Below are the code and all the weights of a small trained network. Each question names an input and a class and asks about switching units off, where a switched-off unit gives its printed mean instead of its output.

import numpy as np


def w(rows, s, z=0):
    codes = np.array(rows[::2]) - 128.0
    scale = np.full(codes.shape[1], s)
    scale[-1] = z or s
    return codes * scale


def norm(h):
    return h / np.sqrt((h * h).mean(-1, keepdims=True) + 1e-5)


def f(y):
    return np.maximum(y, 0)


def log_softmax(a):
    a = a - a.max(-1, keepdims=True)
    return a - np.log(np.exp(a).sum(-1, keepdims=True))


def net(x, mask):
    res = np.array(x, float).reshape(1, 6) / 4 @ E
    u = 0
    for l in range(4):
        y = f(norm(res) @ A[l][:, :-1].T + A[l][:, -1])
        res = res + np.where(mask[u : u + 9], y, B[l][:, -1]) @ B[l][:, :-1]
        u += 9
    return log_softmax(norm(res)[-1] @ U[:, :-1].T + U[:, -1])


A, B = {}, {}
E = w([
[221,106,50],'x0',
[122,125,82],'x1',
[90,101,180],'x2',
[85,46,83],'x3',
[141,255,36],'x4',
[161,217,201],'x5',
],0.0077)
A[0] = w([
[143,98,25,112],'L0N0',
[163,128,206,60],'L0N1',
[75,154,158,66],'L0N2',
[152,48,108,73],'L0N3',
[254,148,152,180],'L0N4',
[146,185,80,51],'L0N5',
[163,200,104,109],'L0N6',
[221,197,96,146],'L0N7',
[70,122,155,4],'L0N8',
],0.0076,0.0022)
B[0] = w([
[198,96,248,235],'L0N0',
[202,180,114,181],'L0N1',
[11,62,252,169],'L0N2',
[157,58,139,193],'L0N3',
[122,197,101,235],'L0N4',
[145,77,132,191],'L0N5',
[223,236,221,212],'L0N6',
[238,89,66,252],'L0N7',
[95,106,124,154],'L0N8',
],0.0034,0.0036)
A[1] = w([
[113,91,37,93],'L1N0',
[96,141,171,101],'L1N1',
[205,63,254,253],'L1N2',
[128,199,179,90],'L1N3',
[165,191,188,59],'L1N4',
[138,144,87,149],'L1N5',
[217,43,108,243],'L1N6',
[70,136,72,56],'L1N7',
[95,67,170,188],'L1N8',
],0.0086,0.0026)
B[1] = w([
[129,89,98,164],'L1N0',
[166,134,185,157],'L1N1',
[138,186,2,255],'L1N2',
[63,78,87,173],'L1N3',
[92,83,72,174],'L1N4',
[69,129,88,158],'L1N5',
[63,161,63,235],'L1N6',
[70,95,156,139],'L1N7',
[134,202,72,198],'L1N8',
],0.0068,0.0066)
A[2] = w([
[12,221,44,185],'L2N0',
[122,210,142,142],'L2N1',
[156,148,96,129],'L2N2',
[78,87,219,134],'L2N3',
[76,128,183,90],'L2N4',
[43,211,198,2],'L2N5',
[89,161,216,103],'L2N6',
[159,113,195,97],'L2N7',
[101,173,72,134],'L2N8',
],0.011,0.0045)
B[2] = w([
[253,37,255,253],'L2N0',
[171,103,189,168],'L2N1',
[213,169,71,157],'L2N2',
[188,240,173,144],'L2N3',
[181,88,148,143],'L2N4',
[197,48,103,162],'L2N5',
[241,22,122,151],'L2N6',
[114,117,150,129],'L2N7',
[186,68,210,186],'L2N8',
],0.006,0.014)
A[3] = w([
[51,163,10,118],'L3N0',
[97,82,113,102],'L3N1',
[29,55,165,161],'L3N2',
[179,169,91,179],'L3N3',
[145,253,20,140],'L3N4',
[98,190,7,241],'L3N5',
[122,103,48,145],'L3N6',
[145,1,78,6],'L3N7',
[173,97,75,225],'L3N8',
],0.0098,0.0022)
B[3] = w([
[105,89,108,133],'L3N0',
[138,99,146,146],'L3N1',
[129,163,148,156],'L3N2',
[126,183,106,202],'L3N3',
[85,148,142,166],'L3N4',
[7,137,171,153],'L3N5',
[107,110,111,170],'L3N6',
[126,103,131,234],'L3N7',
[90,148,78,254],'L3N8',
],0.013,0.0062)
U = w([
[53,208,37,47],'0',
[13,72,39,106],'1',
[95,115,185,186],'2',
[148,126,201,59],'3',
[110,188,78,154],'4',
[117,252,134,60],'5',
[150,153,144,254],'6',
],0.017,0.0043)

Each question gives the input, the list of numbers given to net, and the class t.
The units are the neurons (one row each of A and B). Each row of codes is followed by its name. A weight is (code - 128) times the scale printed after its matrix; where a second scale follows, it is the last column's (A, B and U).
mask holds one flag per neuron, layer by layer. A switched-off neuron (its flag False) gives its mean, the last column of its row in B, instead of its output. The means were averaged over made-up inputs and are rounded, as every weight is.
A unit's drop is (log p(t) with every unit on - log p(t) with that unit switched off) / (log p(t) with every unit on - log p(t) with every unit switched off).
The circuit of an input: a set's keep is (log p(t) with only the set's units on - log p(t) with every unit switched off) / (log p(t) with every unit on - log p(t) with every unit switched off). Starting from the 12 units with the biggest drops (on a tie, the unit counted first), units are removed one at a time, each time the one whose removal leaves the highest keep (on an exact tie, the one counted first), for as long as the keep stays at least 0.8.
circuit, biggest first: the units of the circuit, biggest drop first
k most important neurons: the k neurons with the biggest drops, biggest first
k most important neurons of layer l: the k neurons of layer l with the biggest drops, biggest first
drop when u is switched off: that unit's drop, to one decimal
input [-1,-5,-1,2,-7,-3], class 1: circuit, biggest first : L2N0
input [7,-3,-1,-3,-5,-1], class 4: circuit, biggest first : L1N6; L1N2
input [1,-8,-6,-8,-2,0], class 5: circuit, biggest first : L2N0; L2N5
input [1,2,-8,-3,2,-2], class 5: 4 most important neurons : L2N0; L0N6; L2N5; L2N6
input [-1,7,2,-3,7,-3], class 3: circuit, biggest first : L1N2; L2N0
input [4,-5,5,-3,1,2], class 4: circuit, biggest first : L0N7; L2N0; L1N2
input [7,-8,-4,-2,-1,6], class 0: 2 most important neurons : L2N0; L0N7
input [-2,3,-8,8,7,3], class 6: 2 most important neurons : L1N2; L2N0
input [8,4,-5,-6,-5,-8], class 1: 2 most important neurons : L2N0; L3N5
input [7,-7,-7,2,5,-8], class 1: 2 most important neurons : L3N5; L2N0
input [0,0,-5,1,-8,0], class 1: 2 most important neurons of layer 2 : L2N1; L2N3
input [5,-2,8,-2,-5,5], class 4: 2 most important neurons of layer 0 : L0N1; L0N2
input [-6,-4,-7,7,7,-7], class 2: drop when L1N7 is switched off : 0.1
input [6,1,-8,-1,-8,-6], class 1: drop when L2N0 is switched off : 0.2
input [5,-5,-6,-3,-2,-6], class 1: most important neuron : L2N0
input [4,-5,-5,-7,-3,4], class 5: drop when L2N0 is switched off : 0.4
input [4,-8,-2,-2,-1,-3], class 4: drop when L1N6 is switched off : 0.3
input [2,0,-1,-1,-7,0], class 1: 2 most important neurons of layer 0 : L0N6; L0N3
